Below are the code and all the weights of a small trained network. Each question names an input and a class and asks about switching units off, where a switched-off unit gives its printed mean instead of its output.

import numpy as np


def w(rows, s, z=0):
    codes = np.array(rows[::2]) - 128.0
    scale = np.full(codes.shape[1], s)
    scale[-1] = z or s
    return codes * scale


def f(y):
    return np.maximum(y, 0)


def log_softmax(a):
    a = a - a.max(-1, keepdims=True)
    return a - np.log(np.exp(a).sum(-1, keepdims=True))


def net(x, mask):
    res = np.array(x, float).reshape(1, 3) / 4 @ E
    y = f(res @ A[0][:, :-1].T + A[0][:, -1])
    res = res + np.where(mask, y, B[0][:, -1]) @ B[0][:, :-1]
    return log_softmax(res[-1] @ U[:, :-1].T + U[:, -1])


A, B = {}, {}
E = w([
[117,229,112,80,106,200],'x0',
[196,118,131,176,170,203],'x1',
[29,140,45,158,252,141],'x2',
],0.012)
A[0] = w([
[54,145,148,91,98,63,242],'n0',
[167,66,149,179,149,119,181],'n1',
[75,91,150,141,108,18,160],'n2',
[128,64,58,92,62,80,198],'n3',
[197,171,125,202,158,134,138],'n4',
[97,248,118,107,168,185,67],'n5',
[168,188,136,103,35,170,128],'n6',
[90,23,128,161,217,89,129],'n7',
[156,116,127,222,189,249,41],'n8',
[182,43,138,152,70,68,254],'n9',
[142,99,208,138,155,55,147],'n10',
[205,16,156,149,61,65,235],'n11',
[175,110,123,139,209,198,70],'n12',
[94,179,132,107,104,135,109],'n13',
[27,223,105,97,155,88,140],'n14',
[99,34,87,193,210,49,137],'n15',
[235,84,141,136,81,209,108],'n16',
[101,116,133,90,9,77,207],'n17',
[184,82,137,171,161,242,164],'n18',
[185,233,169,83,83,170,182],'n19',
[104,163,95,117,128,164,66],'n20',
[94,193,137,81,118,73,143],'n21',
[176,99,172,153,132,103,112],'n22',
],0.011,0.0044)
B[0] = w([
[39,143,182,66,195,95,204],'n0',
[118,101,76,192,105,125,189],'n1',
[160,140,237,60,181,195,200],'n2',
[161,155,166,92,193,149,182],'n3',
[179,112,129,157,86,169,172],'n4',
[104,74,96,69,182,221,202],'n5',
[132,129,169,96,24,81,212],'n6',
[118,239,136,182,80,79,227],'n7',
[154,236,91,68,128,207,209],'n8',
[182,105,89,91,210,169,228],'n9',
[132,111,127,108,178,171,179],'n10',
[181,71,42,134,213,165,250],'n11',
[155,211,84,99,116,168,186],'n12',
[92,111,79,120,93,93,162],'n13',
[76,11,130,131,195,115,217],'n14',
[87,201,253,185,116,115,243],'n15',
[160,19,184,187,84,121,208],'n16',
[176,240,89,68,142,98,224],'n17',
[206,90,123,192,67,202,207],'n18',
[138,106,186,47,24,92,226],'n19',
[117,99,106,112,169,154,159],'n20',
[73,135,81,135,131,70,179],'n21',
[159,77,107,145,135,133,170],'n22',
],0.025,0.015)
U = w([
[144,160,74,34,182,222,253],'0',
[124,182,119,17,84,17,48],'1',
[182,76,60,202,149,153,71],'2',
[138,107,190,128,22,149,40],'3',
[87,154,254,163,154,41,165],'4',
[16,70,82,129,192,133,73],'5',
[118,216,132,222,79,148,154],'6',
],0.0076,0.0032)

Each question gives the input, the list of numbers given to net, and the class t.
The units are the neurons (one row each of A and B). Each row of codes is followed by its name. A weight is (code - 128) times the scale printed after its matrix; where a second scale follows, it is the last column's (A, B and U).
mask holds one flag per neuron, in row order. A switched-off neuron (its flag False) gives its mean, the last column of its row in B, instead of its output. The means were averaged over made-up inputs and are rounded, as every weight is.
A unit's drop is (log p(t) with every unit on - log p(t) with that unit switched off) / (log p(t) with every unit on - log p(t) with every unit switched off).
The circuit of an input: a set's keep is (log p(t) with only the set's units on - log p(t) with every unit switched off) / (log p(t) with every unit on - log p(t) with every unit switched off). Starting from the 12 units with the biggest drops (on a tie, the unit counted first), units are removed one at a time, each time the one whose removal leaves the highest keep (on an exact tie, the one counted first), for as long as the keep stays at least 0.8.
units of the circuit, in order: the units of the circuit, biggest drop first
k most important neurons: the k neurons with the biggest drops, biggest first
drop of u: that unit's drop, to one decimal
input [-7,1,6], class 6: units of the circuit, in order => [n7]
input [0,-4,1], class 4: 4 most important neurons => [n11; n5; n8; n9]
input [2,-1,0], class 1: 2 most important neurons => [n11; n15]
input [2,-8,0], class 1: 2 most important neurons => [n17; n15]
input [2,2,-7], class 3: 2 most important neurons => [n19; n16]
input [1,8,-8], class 3: 3 most important neurons => [n19; n6; n16]
input [1,2,-5], class 3: 2 most important neurons => [n19; n6]
input [-8,1,-7], class 2: 2 most important neurons => [n16; n1]
input [3,5,-5], class 3: drop of n21 => 0.0
input [-7,7,0], class 2: drop of n11 => 0.5
input [-8,0,6], class 4: drop of n15 => 0.4
input [1,-8,-2], class 1: drop of n5 => 0.1
